In the rows, 128 means zero.
Each row of numbers belongs to one of the elements below and depends on some of the facts about them. Some rows are named. Which element is each other row?

Facts:
Q_115 η a; Q_124 η d; Q_125 η a
Q_133 η d; Q_14 η b; Q_144 η a
Q_148 η d; Q_153 η d; Q_240 η c
Q_241 η c; Q_245 η b; Q_257 η c
Q_258 η d; Q_27 η b; Q_307 η a
Q_32 η a; Q_33 η a; Q_349 η c
Q_359 η b; Q_37 η d; Q_38 η a
Q_416 η c; Q_436 η c; Q_441 η a
Q_444 η c; Q_477 η a; Q_49 η d
Q_509 η c; Q_524 η d; Q_525 η b
Q_533 η b; Q_538 η b; Q_549 η c
Q_554 η a; Q_557 η d; Q_559 η b
Q_56 η c; Q_609 η a; Q_62 η b
Q_620 η d; Q_642 η a; Q_643 η c
Q_659 η a; Q_671 η a; Q_673 η b
Q_684 η a; Q_700 η b; Q_702 η b
Q_708 η b; Q_709 η b; Q_71 η b
Q_710 η b; Q_712 η a; Q_717 η c
Q_745 η d; Q_748 η b; Q_750 η a
Q_751 η a; Q_774 η a; Q_777 η d
Q_788 η a; Q_802 η a; Q_817 η c
Q_84 η b; Q_843 η a; Q_858 η d
Q_862 η b; Q_869 η b; Q_87 η a
Q_894 η b; Q_913 η b; Q_954 η a
Q_956 η d; Q_976 η a; Q_977 η b
Q_989 η d; Q_998 η a; Q_112 ξ Q_553
Q_115 ξ Q_318; Q_119 ξ Q_801; Q_124 ξ Q_149
Q_125 ξ Q_897; Q_133 ξ Q_167; Q_14 ξ Q_688
Q_144 ξ Q_889; Q_148 ξ Q_145; Q_149 ξ Q_403
Q_153 ξ Q_656; Q_167 ξ Q_978; Q_193 ξ Q_522
Q_195 ξ Q_522; Q_240 ξ Q_726; Q_241 ξ Q_580
Q_245 ξ Q_276; Q_257 ξ Q_846; Q_258 ξ Q_972
Q_27 ξ Q_195; Q_276 ξ Q_375; Q_286 ξ Q_656
Q_30 ξ Q_656; Q_307 ξ Q_502; Q_318 ξ Q_711
Q_32 ξ Q_112; Q_33 ξ Q_286; Q_338 ξ Q_403
Q_349 ξ Q_789; Q_359 ξ Q_600; Q_37 ξ Q_653
Q_38 ξ Q_553; Q_416 ξ Q_826; Q_418 ξ Q_451
Q_436 ξ Q_759; Q_441 ξ Q_803; Q_444 ξ Q_119
Q_477 ξ Q_193; Q_482 ξ Q_656; Q_49 ξ Q_112
Q_509 ξ Q_553; Q_524 ξ Q_780; Q_525 ξ Q_791
Q_533 ξ Q_119; Q_538 ξ Q_632; Q_549 ξ Q_537
Q_554 ξ Q_167; Q_557 ξ Q_803; Q_559 ξ Q_833
Q_56 ξ Q_889; Q_600 ξ Q_632; Q_609 ξ Q_85
Q_62 ξ Q_656; Q_620 ξ Q_276; Q_642 ξ Q_801
Q_643 ξ Q_451; Q_645 ξ Q_451; Q_653 ξ Q_978
Q_659 ξ Q_403; Q_671 ξ Q_826; Q_673 ξ Q_645
Q_684 ξ Q_846; Q_688 ξ Q_711; Q_7 ξ Q_897
Q_700 ξ Q_418; Q_702 ξ Q_978; Q_708 ξ Q_653
Q_709 ξ Q_145; Q_71 ξ Q_759; Q_710 ξ Q_375
Q_711 ξ Q_553; Q_712 ξ Q_653; Q_717 ξ Q_897
Q_726 ξ Q_145; Q_745 ξ Q_88; Q_746 ξ Q_972
Q_748 ξ Q_338; Q_750 ξ Q_820; Q_751 ξ Q_482
Q_759 ξ Q_403; Q_774 ξ Q_833; Q_777 ξ Q_928
Q_780 ξ Q_145; Q_788 ξ Q_30; Q_789 ξ Q_375
Q_791 ξ Q_403; Q_802 ξ Q_656; Q_803 ξ Q_451
Q_817 ξ Q_900; Q_820 ξ Q_801; Q_826 ξ Q_451
Q_833 ξ Q_897; Q_84 ξ Q_522; Q_843 ξ Q_978
Q_846 ξ Q_451; Q_85 ξ Q_375; Q_858 ξ Q_759
Q_862 ξ Q_193; Q_869 ξ Q_88; Q_87 ξ Q_276
Q_876 ξ Q_897; Q_889 ξ Q_656; Q_894 ξ Q_726
Q_900 ξ Q_88; Q_913 ξ Q_876; Q_928 ξ Q_537
Q_954 ξ Q_632; Q_956 ξ Q_195; Q_972 ξ Q_88
Q_976 ξ Q_580; Q_977 ξ Q_553; Q_989 ξ Q_7
Q_99 ξ Q_897; Q_998 ξ Q_7

Known rows:
Q_241: [118 120 101 136 129 130 163  78 133  88  96 162 119 181 161 132 122 135
 164 143 172 134 119 134  97 118 100  68 128 122 132 152 165 124 141 125
 103 154 146 153 124 130 141 120 126]
Q_803: [131 151  98 177 141 161 150 122 101 114  36 115 140 149 157 125 116 141
 170 133 200 140 114 105  52 139 137  81 126  95 156 147 131  96  92 151
 121 134 113 146 116 124 139 139 121]
Q_876: [143 144  91 180 136 120 162 117 145 102  79 122 169 174 154 106 173 138
 118 126 137 104  87 135  52 179 137  75 108 103 155 153 144 117 124 113
  77 166 148 134 144 150 123 125 106]
Q_913: [137 113 114 164 148 164 155 112 151  96  92 130 141 175 163 130 181 137
 105 129 127 115 120 167  55 157 132  62 101  96 132 128 151 132 166 106
  69 143 153 132 129 108 129 133 146]
Q_30: [150 151  86 130 149 124 131  84 120 101  72 164 143 207 156 145 155 122
 154 142 171 121  98 131  71 178 148 115  91 114 162 154 127 130 101 146
  89 159 185 188  78 159 172 115 126]
Q_989: [115 138  86 177 134 135 164  98 129 104  85 127 138 182 170 112 136 123
 141 146 118  92 100 171  24 139 121  68  93  63 143 129 123 106 130  73
  75 152 159 124 136 152 126 149 112]
Q_833: [142 143  91 182 136 120 163 118 147 102  80 119 172 175 154 103 175 139
 114 125 133 101  86 138  50 181 137  71 107 101 155 151 142 118 127 113
  75 167 147 133 147 151 120 123 105]
Q_688: [187 141  76 134 143 138 138  84 139  84  89 176 148 125 133 143 157 171
 146 106 210 123  69 120  42 128 145 129 114 119 122 168 172  84 137 129
  94 145 164 147 139 150 112 169 134]
Q_711: [188 141  76 133 143 140 138  83 140  83  90 176 148 125 132 143 158 171
 146 107 210 122  68 121  43 128 144 130 114 119 122 167 170  84 138 128
  94 146 165 147 140 149 112 170 135]
Q_789: [155 160  64 152 123 124 162  94 119  81  52 130 154 152 148 153 152 131
 136 141 183 143  98  78  50 124 127 112  93 166 153 161 161 155  97  81
  82 144 168 129 139 136 150 111 133]
Q_349: [124 134  82 133 123 121 165  70 122  71  85 151 133 169 158 147 130 134
 150 158 185 136 118 105  77  98  93  69 117 156 139 155 169 151 126  91
  91 151 156 139 140 120 141  95 138]
Q_642: [115 122  67 154 148 150 151  87 144 112  66 133 122 173 182 158 155 135
 145 126 156 129 130 133  91 131 120  75 126 109 129 162 185 104 112  81
 106 121 170 154 103 150 156 154 131]
Q_748: [137 113 101 153 137 164 157  99 152  97  83 148  93 174 163 148 152 153
 133 129 161 164 133 162  66 157 136  98  83 102 160 149 164 128 179 121
  90 122 152 144 140  73 174 157 140]
Q_533: [141 110 110 144 142 178 153 102 145  99  79 147 110 173 157 155 156 126
 136 124 147 146 132 146  80 131 129  92 103 115 120 131 168 137 157 114
  83 131 160 142 102 116 152 150 155]
Q_928: [149 142  86 156 130 133 160 105 132 102  63 142 136 167 150 135 145 130
 153 124 166 141  97 111  75 152 136 114 109 125 145 160 155 123 113 124
  94 148 156 146 117 151 151 142 118]
Q_537: [150 143  86 156 132 134 159 104 132 103  65 142 136 168 152 136 144 131
 153 124 166 141  98 112  75 151 136 112 110 124 145 158 155 122 113 125
  95 149 155 147 118 150 151 142 117]
Q_659: [111 125  57 162 143 138 156  83 152 110  71 133 104 176 186 152 151 160
 143 129 167 148 133 149  81 155 125  81 107  96 168 179 184  95 133  87
 112 115 162 156 138 110 178 161 117]

Name these rows:
No name comes twice in this set of rows, the named rows included.
[143 119 110 122 159 167 129  86 131  96  86 164 120 202 166 162 167 125
 135 142 154 127 130 164  71 155 141  94  88 105 137 129 138 141 148 132
  80 137 183 178  75 116 169 125 164] => Q_62
[136 113 114 166 149 164 155 113 153  96  93 127 143 176 165 129 183 138
 102 128 125 111 119 169  54 158 132  58 101  93 133 127 150 132 167 105
  68 144 152 131 132 108 127 131 146] => Q_559
[122 138  82 156 130 146 162  88 116 103  72 145 110 177 167 137 110 116
 171 144 146 126 109 149  45 117 120 102  94  82 135 134 133 111 120  83
  90 138 166 136 112 151 150 165 121] => Q_777
[140 143  72 169 121 118 167  97 149 104  71 143 103 173 154 126 134 164
 152 127 178 172 107 134  65 183 140 120  82 107 199 183 161 112 147 132
 104 138 145 149 165  97 184 158  94] => Q_759
[179 139  77 136 141 140 143  85 140  89  85 168 145 133 135 142 153 164
 148 111 199 125  77 121  49 130 141 123 112 119 125 164 168  91 136 125
  94 145 163 147 135 149 120 164 132] => Q_112
[141 119  94 122 137 133 150  66 138  78 110 181 126 156 149 138 130 159
 159 133 198 124 103 139  78 104 105  77 133 118 120 157 174 101 157 127
 101 152 152 154 137 130 119 136 136] => Q_509
[143 181  99 156  93 164 163 111 139 106  53 157  81 184 206 149 126 113
 198 161 130 137 102 156  69 104  86  91  79  97 128 148 156 108 113  92
  72 148 163 139  95 170 150 162 120] => Q_956
[148 128  87 140 136 166 155  90 128  74  67 132 132 153 156 175 165 132
 116 145 167 144 129 115  48 104 121  88  85 155 131 136 167 171 142  69
  70 124 172 125 128  94 150 114 173] => Q_245
[106 144  92 174 138 169 154 102  91 114  51 123 111 162 171 130  87 126
 186 151 172 123 122 143  25 106 121  77 108  58 143 125 114  89 103 105
 111 126 131 136 110 130 142 161 124] => Q_557
[176 140  78 139 141 140 144  87 139  90  83 166 145 136 137 142 153 161
 147 111 198 127  77 121  51 132 141 123 112 119 128 164 167  94 134 125
  94 145 162 148 134 149 122 162 131] => Q_553
[103  92  96 138 138 127 163  72 135  97 105 160 112 189 122 125 108 118
 161 124 166 136 131 116 108 119 115  76 141 123 122 140 179 128 141 124
 109 155 146 148 107 148 142 135 120] => Q_817
[159 145 124 144 115 189 154 121 158  99  66 155  93 175 192 164 171 129
 154 141 139 154 125 153  93 125 105  84  89 123 119 144 178 134 151 123
  70 138 157 146  94 124 151 147 154] => Q_84
[122 144  82 135 144 139 138  71 107 103  78 164 113 208 172 145 118 109
 174 160 149 109 109 164  41 137 130 105  79  75 148 131 109 118 111 101
  85 146 190 171  79 158 168 142 130] => Q_153

The same elements again, as new rows of numbers:
Some elements and their rows:
Q_774: [145  70 142 147 106 182 191 197 119  52 152 124 120  78 144 174 133 118
  73 128 105 177  96 145 145 131]
Q_803: [ 96 115 144 142 128 125 141 157 144 129 159 138 163 141  98  81 126 155
 144 173 155 131 163  77 163 170]
Q_712: [139 144 102 164 163 115 127 182 183  82 133 139 131  99  95 205 166 151
  45 186 113 130 105 156 121  95]
Q_124: [148 108 169 137 116 125  98 138 180 137 111 130 101 101 110 131 131 123
 197 130  89 129  90 201  98 159]
Q_144: [156 165 135 125 151 167 184 140 113  93 126 105 102 122  97 159 107 111
  71 133 101  79  52  99 111 128]
Q_436: [158 117 164 136  82  82 115 123 174 102  70 155  74 144 131 148 142 115
 168  84  84 119 155 157 132 116]
Q_85: [105 104 166 138 146 145 163 121 151 121 130 145 119 122 178  76 152 142
 121 223 137 100 155 125 160 140]
Q_37: [148 130 131 179 190 107 114 185 218 141 139 126 144  72 113 166 198 170
 132 163 137 128  77 175  97 115]
Q_820: [ 99 100 131 136 142 168 148 151 157 136 122 148 127 145 142  82 147 173
 122 174 122 124 154 104 135 140]
Q_49: [106  74 183 142 165 117 104 167 167 132 168 173 125  98 129  89 133 130
 135 112 122 116  25 163 107  98]
Q_858: [149 109 170 138 108 124  91 138 181 135 107 128  98 101 107 132 128 122
 203 129  79 126  93 207  97 161]
Q_717: [159  81 161 153 119 119 187 173 151  84 116 143 105 110 174 144 176 133
 128  70 132 156 125 112 147 104]
Q_976: [130 125 134 126 142 141 152 155 125  73 139 150 108 129 115 159 121 129
  79 157 103 148  91 147 126 123]
Q_789: [104 104 166 138 146 145 163 121 150 121 130 146 119 122 177  76 153 143
 122 221 138 100 156 125 159 140]
Q_349: [150 128 195 135 158  67 182 111 143  81 110 162  84 124 202 121 179 117
 131 148 146 120 122 142 164  97]
Q_702: [126 143 113 168 131  91 178 168 195 169 143 106 143 142 136 135 162 140
  74 150 115 147 106 175 129  92]
Q_709: [116 146 130 132 129 115 191 168 148 155 125 117 129 177 150  87 149 145
  97 127  93 181  86 177 129 107]

Which element is each row?
No name comes twice in this set of rows, the named rows included.
[136 123 140 124 103 136 122 141 138  78 116 145  92 130  98 167 106 113
 101 153  73 136 112 173 124 135] => Q_659
[105  97 148 126 139 130 129 161 130  74 157 175 111 127 113 138 107 118
  55 141 100 126  65 145 130  94] => Q_38
[105 107 171 138 148 141 166 118 148 118 130 144 118 119 186  74 154 139
 123 232 137  98 156 129 164 139] => Q_276
[145 124 151 133 153  97 162 152 148  98  97 167  93 154 159 126 175 155
 131  88 125 152 121 118 130  97] => Q_444
[124 139 159 143 129  89 208 128 151 151 148 113 121 147 182  98 145 109
  97 175 120 147  95 191 151 110] => Q_710
[135 108 125 147 178 134 149 118 145 155 187 179 124 110 171 162 110 155
 190 132 138 163  79 155  56 135] => Q_956
[139  88 140 140 117 170 178 184 122  59 147 131 116  95 135 169 130 121
  76 137 105 166  94 147 138 129] => Q_125
[ 73  58 169 126 135 117  96 167 138  75 179 209 112 128 107 108  88 103
  23 120  97  99  32 142 137  53] => Q_115
[125 120  98 133 151 142 163 115 108  96 181 190 109 138 155 203  81 135
 101 154 113 165 108 138  80 116] => Q_477
[176 158 157 138 153 117 193 130 142 118  97 116  90 135 139 135 153 125
 125  65 128  67  85  65 122 102] => Q_56
[ 98 104 146 146 115  96 167 157 165 164 164 138 133 158 145  86 121 115
  73 116 105 137  70 168 136  79] => Q_977
[106  94 140 139 103 160 123 136 170 138 110 140 118 138 126  94 130 150
 141 172 101 103 174 124 135 152] => Q_403
[ 99  94 118 144 139 165 152 127 151 147 151 164 130 140 159 109 121 168
 135 174 130 121 165  97 115 138] => Q_522

Now the same elements, written a new way:
Known rows:
Q_869: [133 115 143 141 159 137 146 152 145 141 139 165 139 123 137 139 115 148
 143 135 103 132 125 122 100 165 168 151 121 157 125 133 137 137 167 105
 102 165 135 124 148 147  94 109 113 150 108  86 139 124 106 129]
Q_977: [122 146 115 142 197 177 110 146 175 148 161 160 112 122 122 145 151 157
 114 122 129 136 158 150  91 206 139 115  97 158  91 136 183 122 178  95
  87 135 131 106 146 117  85 112 134 155  94  88 135 135  89 164]
Q_789: [142 165 147 111 102  91 159 139 109 131  61 113 120 120 120 106  92 121
 154 171 118 140 117  99 130 107 142 140 137 106 155 111 112 105 102 105
 175 132  89 139 120 103 144  98 174  59 172 111 145  86 157 105]
Q_712: [107  86  98 119 158  89 136 116 149 160 106 145 102 159 123 131 107 132
 152  86 116 129 127 103 135 114 177 133 124 101  94 110 147 146 121 120
 147 122 120 110 164 164 146 158  78 114 130  88 150 140  99  97]
Q_56: [110 133 117 156 171 115 103  79  90 117 180  99 153 170 156 133 123 117
 107 116 140 134  65 117 143 140  76 108 144 169 132 172 153 171 138 159
 133 184 131 144 106 187 138 173 109 137  93  87 112 160 133 181]
Q_645: [125 160 221 109  44 168 129 183 108  76 121  83 142  87  95 148 128 181
  82 148 113 133 107 143 186 117 116 146 101 126 155  97 101 129 126 142
 143 120 118 126  61  48 126 111 147  90 171 209 176 137 128 120]
Q_451: [114 159 212 106  52 153 111 176 124  57 103  97 125  93 111 148  99 192
  86 140 113 134 110 147 198 105 103 140 100 118 173  78 108 126 106 140
 128 106 132 133  68  50 126 107 130  93 184 223 168 153 131 151]
Q_708: [129  91 148 134 179 128 162 142 136 140 105 156 116 123 124 136  68 134
 180 141  71 151 113 106  90 167 159 154 143 145 120  75 120 131 155  87
  87 175 136 131 176 150 105 114  93 130 127  80 136 128 107 122]
Q_62: [126  95 169 159 146 146 175 119 119 147 197 121 132 127 129 125 120 116
 108 149  90 145 108 113  96 139  86 140 114 203 126 147 158 163 181 163
 126 196 148 147 109 158  91 122  95 155  96  69 116 142  97 158]
Q_153: [118 103 136 151 113 142 146  47 136 136 204 102 103 170 150 131 131  92
 123 152 120 112  92 123  95 125  54 134 146 184 130  73 143 147 106 146
 156 149 146 158 134 170 161 135  80 161  93 133  74 168  95 132]
Q_684: [103  81 150 119 127 147 105 148 152 121 159 119 111 142 112 165 116 173
  91  74 101 118 128 138 168 110 166 139  98 112 100  94 126 167 118 146
 118 111 142 101 128 125 129 164  63 144 134 158 168 176  79 107]
Q_359: [124 107 134 141 167 132 137 141 146 133 132 169 126 129 144 139 100 145
 149 124  94 140 131 120 103 160 151 139 125 154 131 119 132 134 160 113
  81 153 150 135 159 149  89 113  98 153 113  96 121 133 109 149]
Q_580: [134 134 140 117 111 122 146 133 101 114  81  98 108 103 114 103  97  99
 143 162 113 156 131 131 124 100  81 119 149 112 143 104 104  97 112 140
 129 117 131 137 118  93 130 119 157  96 168 146 118 115 158 131]
Q_149: [195 159 134 118 109 139 101 190 128 181  96 126 184  90 103  92 166  79
 130 137 173 121 147 125  98  73 113 128 126 105 186 158  74 131 107 128
 153  61 159 132  91 140 117 117 212 141 124 201 117 120 189 124]
Q_32: [101  89 107 120 183 155 112 114 155 166 143 117  86 140  86 136 150 126
 116  84 135 134 168 156 116 161 121  89 109 102  54 112 182 124 159 124
 117  97 127  87 151 123 135 171  97 129 123 111 146 160  90 124]
Q_998: [ 92  39  71 125 121  92 148  93 107 105 136 156 115 137 140 121 137 119
 129  76 110 127 175 149 158 106 148 115 144  99  79 162 116 113 135 174
  79 124 146 108 172 141 137 166  60 177 138 112 107 119 125 102]
Q_241: [125 136 105 139 194 134  81 116 109 114 143 105 151 155 135 151 117 127
 140 108 126 135  82 129 133 165 125 115 168 123 112 125 101 146 121 110
  87 158 127 123 151 168 140 169 123 140 107 113 133 160 134 144]

Which element is each row?
No name comes twice in this set of rows, the named rows included.
[116 135 128 143 186 182 122 137 164 144 154 156 114 120 110 146 151 153
 121 119 135 139 160 154  92 214 130 114  97 156  94 132 188 114 195  95
  86 141 127 104 139 114  85 118 131 142 103  85 139 128  95 173] => Q_14
[ 99 117 172 133  71 157 108 109 164  91 163 145 125 161 131 170 144 175
 125 112 140  91  95 140 154 178 138 157 119 149 144  51 132 145 113 105
 119 120 137 147 130 122 156 130  71 146 115 196 129 175  84 119] => Q_557
[126 131 121 133 194 114 100 114 102 122 112 117 149 160 128 152  95 124
 167 119 113 138  71 109 130 170 151 125 172 121 115 111 106 141 126  97
 104 174 106 121 158 166 155 165 124 114 123  94 144 145 135 125] => Q_349
[115 141  52 141 149 110  80 100  95  72 173 144 174 152 180 148 167 136
 109  97 152 104 120 152 170 154 168 117 168 121 104 226  94 121 129 149
  69 176 119 122 153 157 132 160 119 185  95 106 105 113 148 131] => Q_717
[145  89 145 144 172 130  94 143  97 160 110 129 217 134  79 138 149  90
 180  86 174 138  78 122 119 181 116 120 154 118 142 140  94 152 160 115
  85 128 151 123 131 194 129 183 137 154 100 161 131 171 174 142] => Q_436

